[ -0.8  -0.3   5.6   1.1   6.9   2.8 -22.8   5.9  -9.2  -9.9   0.6   5.5
   2.6  -1.2   0.2  -3.0   0.6  17.3   7.8  -3.5   8.4  -0.6   0.9  -3.3
   2.4   1.0   0.0   7.1   3.9   8.8   1.6  -1.3   3.5  -9.8   7.0 -11.9
   3.8  -1.9   2.3  -8.8  -1.9  -9.8  -4.6 -10.9   0.2  -1.8 -15.8 -10.6
   4.5  -3.7  -9.0   4.2 -12.4 -12.5   0.6   8.5   4.8  -1.8  16.4   6.4
   5.2   5.6   0.0  11.1   9.2   5.5   1.1   1.2 -14.1  -4.8  -2.5  -5.6
  11.5   1.6  -8.1   2.8  -0.7   7.1  -1.6   8.5  12.3   7.5   3.2  -2.0
  -4.5   8.4   6.0  11.4 -17.8  -1.7  12.8   2.4   2.3   4.4   7.0 -16.4
  -0.2  -7.1 -10.5  63.7  -5.0  11.5  -1.4   5.7  -2.6   8.4 -10.7   3.2
   6.8  -0.2 -10.0 -15.2 -30.4  -6.7  -7.3 -21.6   0.1  -1.9  11.0   2.1
   3.6  -1.5  13.7  11.3  -1.6  -1.1   4.4   1.4 -12.9  -0.1  13.5  16.1
 -11.8  -0.1  -1.8   5.8   5.7 -10.8  -2.9  -4.1   9.9 -39.5   5.0  -5.5
  -6.5  -1.5  12.8  -2.1   5.5 -15.1   5.2   3.1  -6.3]	Nj Rz
[ -1.8   0.7  18.4   3.9   4.7   4.3  -7.0   7.6  -8.4   0.3  -1.1   5.1
   6.5  -4.0  -1.3 -17.1   1.2  19.5   8.3   2.1   7.3   2.7  -6.6  16.7
  -3.4   0.4  14.0  -1.1  -5.1   6.3  -1.1  -5.7  -2.5  -7.8  10.0  -9.6
  -0.6  -8.3   3.3  -5.1  -5.6  -3.9   1.9 -15.5   6.4   6.5 -11.1  -6.5
   5.9  -0.7 -14.3   6.8   3.8  -5.8  -2.5  -1.4  -3.3  -1.0  14.6   6.2
  18.8  -0.5  -5.5   9.2  13.2   3.6  -2.2   4.1  -3.9  -4.4  -1.7  16.5
  10.4   2.0 -10.9  -0.2   7.5  -8.9   9.2   0.2   2.6   5.5   1.4   3.4
   6.8   5.5   0.3   6.7  -9.1  -8.2   6.3   0.3   1.8  -2.7   5.1  -5.9
   4.4  -1.0  -7.2  11.5   6.4  10.0   1.2   3.6   3.0  -7.0  -9.1  -6.9
  -7.5   3.6  -9.9  -7.7 -19.6  -1.6  -7.3 -14.4  -0.6  -6.5   3.3   4.7
   6.4  -4.5   2.7  10.7  -7.4   3.6   9.8   5.2  -0.9  10.8   9.7   6.1
   6.2  -0.5   5.7  -0.2   0.4  -1.1  -3.2   7.9  12.6 -26.0  -1.2 -10.0
   9.3  -5.6  16.4  -2.5   9.2 -11.0   1.3   6.1  -5.2]	Nj Rz
[ -7.6 -10.5   7.5  -0.4 -13.3  -3.2  27.6  39.3 -15.4  -4.5   8.0  -0.6
  13.5  -6.3   8.8 -20.4   0.2  -3.0  10.5  -4.1   4.8   2.8   2.2  -1.6
  -5.6 -11.3  -5.1   1.0  -9.4  13.8 -13.9 -10.6   8.5  -4.7  21.2 -23.5
   5.1  -6.7   2.4   0.3  -5.2  -1.7 -20.4  -6.3   2.9   3.8 -19.9 -11.2
  10.7   2.7 -13.2   0.4 -10.6  -7.5   7.3  -6.8  -0.4  11.5   0.2  11.2
  -7.0 -12.8   4.0  12.4  11.7   1.8  -8.5  11.1   1.7 -11.9 -11.4  -7.8
   3.9 -10.4  -1.2   9.2  15.1  -6.0  16.0   4.4  22.2   9.8   7.0 -10.5
  -7.9   9.7   7.0  10.6 -14.6   4.3   8.0  -3.3   4.0   9.1   6.8  -6.8
  -7.6   6.6   0.8  12.2  -3.4  11.2   4.2 -11.2   2.4  -9.2   0.2 -10.9
  -5.7  10.8  -5.3  -9.4 -10.1   8.2 -10.8 -17.2  -8.7   3.5  -7.2   2.3
  -2.5 -13.3  -4.5   4.7  19.3   1.2  16.0  -1.0 -15.7 -24.9  10.5   8.9
  10.1   8.3   1.9  -4.1   9.5   3.9 -19.9   4.9  -3.6 -31.7   3.8  -0.3
   6.0 -10.4   1.7  -6.7  -6.5   0.3   1.4  -2.4  -6.1]	CF HG
[ -7.4   1.5   5.2   3.0   2.5   1.3   1.0   8.3  -9.1 -12.1  -2.3  -1.3
  -1.1  -0.5   3.0   2.5  -4.0  10.5   2.9  -7.7   6.2  -0.7 -13.4   0.0
   1.7  -0.9   3.7  14.3   9.2   5.2   2.0  -2.1   0.8 -10.4   9.6 -17.8
   9.7  -2.5   5.0  -1.2  -4.1  -1.7   0.7 -12.1   3.1  -4.8   4.3  -1.6
  11.2  -1.9  -8.9  -7.1   1.0  -6.5 -10.3   3.3 -12.6   0.9   8.3   9.6
   7.5  -3.5  -2.3  10.0  18.2   2.8  -1.0   2.5   1.2   6.5   2.0  -4.0
  11.7   5.3  -0.1   6.8   0.6  -9.9   9.9   8.1   2.4   1.1   3.6   1.2
   6.1  -3.2  -4.8   7.6 -18.8  -2.7   3.4  -6.3  -1.7 -23.3  14.2  -4.0
  -3.8  -1.6  -8.4  -0.6  -1.2   5.6  -2.3  10.2  15.7 -11.0  -1.0  -9.2
  -4.2 -12.3 -11.2   0.3  -2.3  -3.9  -2.8  -1.5   2.8  -7.1   2.3 -10.0
   4.5   4.9  -8.8  -1.3 -14.8  -3.5  -1.2 -13.1  -7.5  -5.8  10.6  11.5
   7.6   6.2  10.2   4.9   2.5   2.2  -3.3  -2.6  19.1  -9.6   8.6  -3.6
  -0.8   4.8   4.5   2.7   3.7  -4.6   2.5   0.7  -3.2]	Nj Rz
[ -0.8  -2.7   3.8  -2.9 -10.5  -1.5  23.0  25.8 -21.5  -7.7   7.2   0.6
  12.6  -1.5   2.4  -2.2  -1.5  -1.1   5.4  -1.4   4.5  -0.9   6.8  -6.8
  -8.1  -3.8 -10.9  -7.3  -7.7  10.8  -0.9  12.0   4.3  -1.9  16.6  -8.5
   3.9   0.1  -1.1  -3.3 -11.3   0.0 -15.6  -8.3   2.1   7.8 -12.8  -7.9
   7.3  -2.2  -5.0   2.4  -0.7  -6.5   5.0   2.7  -0.4   6.6  -1.1   3.1
  -9.4  -6.4  -3.0  14.8   1.1  12.1  -3.7  10.8   3.8 -12.2  -8.0  -2.7
  -4.6  -0.5  -0.9   7.1  13.9  -6.0  12.2   5.3  19.7   1.6   6.1 -14.1
  -5.9   4.3   4.3  12.7  -8.1   1.1  -1.7   4.1   5.4   2.3   0.7  -2.9
  -4.9  -2.6  11.0  -4.1 -10.1   7.7  12.8  -9.3  -1.1  -0.4  -2.5  -0.3
  -4.2   6.8   0.9  -6.8  -1.5   4.4   2.8 -11.4  -0.2   8.8  -5.5  -0.8
  -1.6  -5.2   9.9   6.0  21.8   5.8  13.4   9.6  -5.6 -32.0   2.9   7.8
  -7.8  11.6   4.5  -1.7   2.0   0.2 -11.6  -1.5  -2.7 -20.0   1.5   7.0
  -6.2   0.8  -0.4 -20.3  -8.0  -8.3  -7.1  -0.8  -3.0]	CF MF
[  6.7  -3.1   6.4   5.1  12.5  -1.0 -10.5   7.0   3.2  11.6  -1.9  14.5
  -7.6  -3.9  -4.5   6.0   4.6   8.9  10.6   5.0   3.6   1.0  -9.6  -3.7
   3.6  11.9  12.4  -7.2  -1.5   9.1  -2.8   2.2  -5.0  -7.6   0.8   3.3
  -3.2   2.8  -2.8   5.2   4.1   6.2   9.6  -3.0   3.9   2.1   6.7  -6.6
  -2.4  -0.9  -3.1   3.2   8.2  -4.3   5.0   1.2   0.9  -2.6  -1.5  -4.6
  10.1   6.5   3.5  -2.6   4.7  -8.4   2.6   1.4  -2.8   6.1  -1.0  13.6
   5.8  -4.5  -0.1  -3.3   8.0 -11.4   9.3  13.9  -7.6  -6.0 -44.6  16.9
  -6.9  -3.1   5.4  -4.0   1.0  -6.1  -1.4  -2.4  -0.8   5.3  -3.2  -7.5
   3.6  -2.6   1.2   3.5   8.6  10.2   1.3  -5.9  -2.4  -5.3 -10.8  -0.9
   0.3  -0.3  -4.6  -2.9  -3.8 -12.8  -1.2  -7.6   0.9   0.7   2.4   6.4
   5.5  -4.0 -16.2  -2.3 -23.2   1.3  -6.6   7.3  -4.0  38.9   0.6  11.1
  11.8  -8.6  -4.9  10.5  -6.1  -9.3   2.2  -0.9   0.8  -7.2  -4.6  -7.3
   5.1  -4.2   3.0   8.3  -2.5  -7.4  -7.5   4.9  -4.7]	Nj Rz
[ -3.0   8.8   5.1  11.2  13.3  -3.2  20.1  30.9 -14.4   0.4 -11.4  -9.8
  -1.2  -1.8 -10.6 -23.4   4.1   1.7   9.6   1.1  -7.0   0.9 -10.5  18.2
   7.2   6.9  10.1  11.2  -5.8  24.1 -15.1   4.5  -7.5 -12.9   6.5 -20.1
  -1.0  13.0   1.6   9.8   1.4   9.3 -10.3  -7.4 -14.4  -9.4  31.5  -6.3
  -8.2   3.3   2.5 -37.2  13.5  10.3   7.6  -6.7  -2.5  11.0  -3.0   6.5
  11.2  15.5  -3.1  12.6  16.9  11.5  -4.3  -0.1  -8.7   1.8  -5.8  -3.5
   2.3 -13.7   3.8  16.7  -5.7 -12.4   3.3  13.6   2.3   9.7   4.4  -7.7
 -10.6 -11.2   8.2  -5.3  -9.4  -0.4  -4.6  -5.0 -12.9  -6.3   9.8   4.8
  -5.4   3.2  -0.1   6.0   2.4   8.6  -4.8  -2.0   6.1  -6.7  -4.2 -17.6
   0.4  -6.9  -2.3  -7.4  16.4 -19.9   3.7 -26.0  -5.3   3.9   7.1  -0.2
   8.2   5.9 -42.4  -2.8 -37.6  -0.1  -1.6  -2.9 -13.4  20.9  -3.7  19.5
  -4.7   6.9  15.6  14.7  -3.5  -3.6 -16.4  11.6  18.4  -3.6  11.1 -12.9
  35.5  -4.3 -14.0  -1.7  -7.9  -0.2   1.9   6.6  -2.6]	Nj JM
[  4.2   1.7   8.7  11.1  10.5  -5.3   5.2  29.4 -13.9  -0.5   1.2   1.1
  27.9  -4.3  -5.0 -22.2   3.3  24.3  10.6   6.0  10.2  -0.2  -4.0   7.2
   3.5  11.2  10.0   3.4  -7.0  22.0  -0.9  -0.7   2.5 -12.6  18.3 -20.7
  -0.2   2.9   6.3   1.3  -0.2  -4.8  -4.0 -17.1  -8.9  10.4 -14.3 -15.2
   4.5   4.1 -10.6  -1.9   5.3  -3.1  15.8  -0.9   3.6  11.2   4.7  11.4
   8.2  -0.4  -6.9  17.3  23.5   3.2  -9.5   3.9 -14.0  -2.0  -5.8   5.2
  11.4  -9.4 -10.9   8.7   6.1 -23.0   5.2  12.0   4.3   9.4   6.7  -0.2
  -7.9   4.5   6.6   9.2 -10.3  -8.2  15.5   0.5  -3.0  -2.8   1.3  -6.0
   2.4   1.1  -4.5  14.7   1.5   3.9  -5.0   1.4  -4.4  -3.3 -11.0  -9.0
  -1.4   0.7 -20.0 -10.6 -14.9 -11.3  -9.0 -34.9  -4.2  -6.6  10.4   0.2
   4.8  -4.9  -9.5  12.3  -5.8   2.7   3.7   5.3 -21.3   4.3  17.4  16.1
  -6.7  -5.7  12.9   4.6 -14.0  -9.9 -20.4   8.9  15.7 -42.9   6.0 -17.2
  15.6  -6.9  13.2  -0.1   6.7 -15.3  -7.6   9.2  -9.8]	Nj JM
[ 17.6  -3.1   6.8   7.0 -10.3  -9.5  33.2  19.9  -5.2   6.6   2.6   2.1
   1.5  -6.7   5.8 -30.2   5.1 -21.9  15.6   0.2   2.1   1.1  -2.2  -2.1
  -3.8  -3.3   6.1 -11.2  -1.4   3.9  -8.9  11.7   5.6   5.5  10.6   6.9
  -3.9  -2.6   3.4   6.1  -4.4  -0.5  -2.1  -2.8   4.3   6.9   2.7  -6.5
   1.1   1.2   9.6   2.0  -3.3  -4.7   9.1  -2.5  -6.6   5.2  -3.3   8.6
  -7.4 -14.1  -4.2   1.7   5.5   0.0 -10.5   9.2   6.7   6.4 -11.7   0.0
 -10.6 -20.4   4.0  -6.7  10.3 -13.5  23.3  -4.4   7.6   2.1   3.1  -5.8
  -9.7   7.7  10.4  -0.3   4.7   1.6 -11.2 -15.5  -3.7   9.9 -10.8  -3.0
  -1.4   5.4   8.0  -3.9  -1.3  10.6  -1.5 -13.2  -2.2 -25.7   2.0  -1.9
  -9.8   6.3 -11.7   6.0  -5.4   4.1  -0.4  -5.5  -1.3   5.6 -13.6   3.8
  -4.0  -5.5 -12.2  -2.0   6.1   3.2   7.6  -5.2   5.8   7.7   4.0  -2.9
  12.3   9.0   1.7  -8.4 -12.9   5.4 -11.0   9.0  -7.2   0.1  -5.9  -6.9
   9.7  -3.7  -6.8 -12.1  -5.6  -1.9  -6.0   5.2  -7.3]	CF MF
[ 15.1   6.5   0.2   8.9  17.6   8.2  -9.0 -37.5  15.8  14.7   0.5   0.7
 -19.1  -4.2  -3.5 -18.0   4.8   2.1  -1.8  10.2  -4.6  -2.5 -28.8  -4.4
  -1.1  14.5  23.8 -11.2   8.3   1.5  -3.6   0.5  -9.7  -5.3 -20.3  14.6
  -3.8  14.3   6.1  12.8   4.4   4.4  24.7   7.1   6.4  -6.3  28.7   6.5
  -9.5  -3.0   6.8  -7.0   7.1   5.8   2.9  -0.9  -2.5  -5.8  -5.8  -5.9
  17.7   4.5   1.9 -12.4  -4.4   2.9   6.6  -2.9 -12.3  12.7  -0.4  12.4
  -3.9  -2.6   7.2  -9.4   1.3  -5.4  26.1  -5.2 -18.3 -13.0  -8.5  23.5
  -0.7 -15.0   4.2 -14.8  24.4  -4.3 -11.6  -1.8  -4.0  -6.9  -7.8  -8.8
   9.5   0.2   2.3 -13.0  14.5  10.1   6.0  -8.3  -6.3 -11.3  -4.8  -1.5
  -1.0   1.7  -4.9  23.8   4.3  -2.4  10.4   9.1   6.9  -3.1  -3.9  16.3
   1.0   5.3 -21.6  -0.7 -42.1  -6.4 -15.2   7.5  11.6  60.6  -1.7  -2.8
  25.7 -20.8  -5.7   3.0 -19.3   2.6  14.6  -6.1  -2.3  32.4  -7.8  -9.0
  19.7   2.3 -18.5  19.6   6.1  -1.3  -4.7   1.9   7.5]	Nj Rz
[  7.5   1.5  12.2  11.9   5.8 -10.7  28.1  20.8  -4.8  -2.9   2.1  -8.9
  -4.1  -6.0  -8.9 -13.6   6.9   9.5  10.0   5.8   2.3   1.0 -27.2   1.1
  -8.2   9.9  24.6  -1.7   1.7  21.3  -9.2 -12.5   0.3  -9.5   1.8 -22.3
  -2.8   0.3   2.6   6.5  -3.9  -7.3  -0.2 -13.7   0.8  -6.0  10.8  -1.0
  -6.3   7.2  -7.4 -26.5  13.5   9.7  10.5  -4.0  -9.8  12.9   3.1  12.8
  20.7   4.1  -6.2   3.9  22.1  -4.0   0.0   7.9 -15.3   7.9  -4.4  26.4
   9.3 -12.0   1.1   3.4   2.9  -9.6  20.8  16.4   2.0   2.6   6.3  11.3
  -6.4 -14.5   1.0 -10.7  -3.1  -7.0  -1.4 -14.8  -8.2 -10.8   0.6   0.4
   6.2  12.8  -1.4   8.4   9.9   4.8  -0.5  -8.3  -2.8 -16.2   2.6 -21.9
  -7.6  -5.8  -9.3   7.6   7.3  -3.7   3.1 -20.5   0.7 -11.2  -6.3   8.2
   8.5   1.3 -39.9   1.2 -39.3  -2.9  -1.9  -3.3  -6.3  41.6  12.6   7.5
  13.4  -4.1  13.7   7.8 -14.3  -2.2  -0.7   8.0  15.0  -4.2   0.4 -18.4
  30.9  -5.4  -3.1   5.0  -5.9  -0.8  -1.1  12.4  -3.1]	Nj Fp
[  0.5   3.4   7.9   6.8   8.8   0.7  17.1  18.6  -4.6 -10.6  -5.2  -1.3
  -5.3   1.4  -2.1  -7.4   2.5  13.6  11.7  -0.6   1.9   8.2  -9.5   5.1
   1.7   3.3   5.5   8.0  -4.2  11.4 -12.0   0.6  -6.9  -8.7   3.9 -12.2
   1.6   0.4  -1.8   0.4   0.1  -3.8  -4.9 -10.9  -1.4 -11.3   7.8  -4.3
   1.0   2.2  -0.9 -12.1   7.2   2.0   3.4   8.7  -5.2   8.0  -2.2  13.7
   9.3   8.7   2.1  15.7  11.5  -0.9   1.2   3.0  -6.0  -0.4   5.0  -3.7
   8.2  -8.6  -1.7  10.3   3.4  -6.5   5.8   9.3   6.5   7.2   4.8   1.5
   2.7  -3.2  -2.1   0.5 -10.7  -3.4   0.3  -1.3  -1.6 -12.0  13.4  -7.5
  -1.6   3.3  -4.2   3.8  -1.1  10.7  -0.8   2.1   2.3  -0.1  -9.4 -10.5
   1.6  -2.5  -6.7  -5.5   4.2 -14.0  -9.5 -17.1  -4.9   3.4  -1.0 -18.0
   9.8   5.1 -13.5   4.2 -18.6   0.3   4.3  -5.3  -4.1  -7.8  10.0  12.2
  -5.0   3.3  12.5   7.3  -0.4  -2.7 -10.5   1.5  30.9 -14.2   6.3  -7.0
  -6.8  -2.0   0.0   0.8   0.0  -6.2  -5.5   2.8  -3.8]	Nj Fp
[ -5.8   0.5   6.1  -2.6   1.2   1.8 -16.3   1.1 -15.4 -12.8   3.0   4.4
  11.6   2.8   1.5  -1.5  -2.7  17.7   5.5  -3.9   6.6   3.1  -6.2  -7.1
  -1.2 -10.6  -2.9  14.4   6.1  -3.6   5.4  -0.3   0.1 -17.1  -2.5 -13.4
   8.9 -14.3  14.2  -9.7  -8.2  -4.4 -63.7 -19.3   3.7   2.9 -18.2  -6.1
   9.3   4.1  -4.2   8.5  -5.4 -12.7  -9.6  -0.5 -14.8  -1.1   4.3   5.5
  11.3 -10.4   1.5   6.7   4.0   6.3   1.6   5.8  -4.7   0.9   7.3  -4.5
  15.0  11.6 -11.9   6.7  -1.2  -5.1  -2.1   2.1   4.8  -0.5   4.1   3.5
  12.6   8.8  -3.6  10.6 -20.3  -8.7   3.7   0.6   0.9  -6.5   7.5 -12.6
   5.2  -5.0 -11.0   5.1  -4.0   5.3   2.5   5.0  -4.8  -1.7  -9.5  -5.9
  -5.1   0.5  -8.9  -8.6 -18.6  -4.5  -5.6 -17.0  -7.8  -7.5   0.0  -6.0
   6.3   2.3  17.2  11.9   2.7   3.9  -1.9  -5.2 -10.7 -13.8  10.9  -2.9
  -3.8   8.7   5.1   0.0   1.7   4.0  -3.2   1.1  10.9 -26.4  -1.3  -1.7
 -10.1   1.8  16.5   1.5  14.8 -12.9   0.2  -1.3  -5.1]	Nj Fp
[ -0.8   0.6   0.9   3.3   5.5  -3.3   5.2   2.9  -6.7  -4.5   0.2  -6.0
   3.4  -4.8  -9.5 -12.4   1.8  17.0   5.5   3.4   3.6   0.8 -16.5  -0.1
   3.3   6.0  17.2   6.8   4.3  15.0  -5.2  -7.9  -1.2 -10.4   6.1 -10.4
  -3.3  -5.1   4.7   9.8  -4.6 -10.8   9.1 -16.9   0.8   6.3  -0.1  -1.7
   6.0  -1.4  -3.1  -6.0   4.3   3.4   0.5  -3.2  -9.1   5.3   4.5  10.0
  18.8  -1.2  -5.7   7.1  13.2  -3.4   0.4   5.3  -8.9   4.4   1.7   3.0
  12.1  -4.5  -5.7   4.1   4.3 -10.2  10.6   8.7  -0.7   3.2   1.1   7.8
   5.7  -4.0  -1.0  -0.4  -6.6  -7.6  -3.6  -4.0  -6.3  -5.6   4.9  -7.4
   4.1 -10.5  -7.6   3.5   4.2   5.1  -6.9   3.2  -0.6 -26.8 -10.4 -14.7
  -6.3  -0.2  -4.5  -4.1 -12.6  -5.9  -2.8 -15.1  -2.0 -18.5   5.5   4.7
   5.7  -0.2 -13.3   9.4 -23.3  -9.8  -8.9  15.2  -6.0  24.0  10.5  16.4
  13.8   0.2   6.7   9.7 -10.5   0.5  -3.5   4.0  19.6 -12.3   0.0 -13.4
  14.8  -0.6  11.6   5.7   4.4  -6.0  -5.3   8.1  -4.0]	Nj Fp
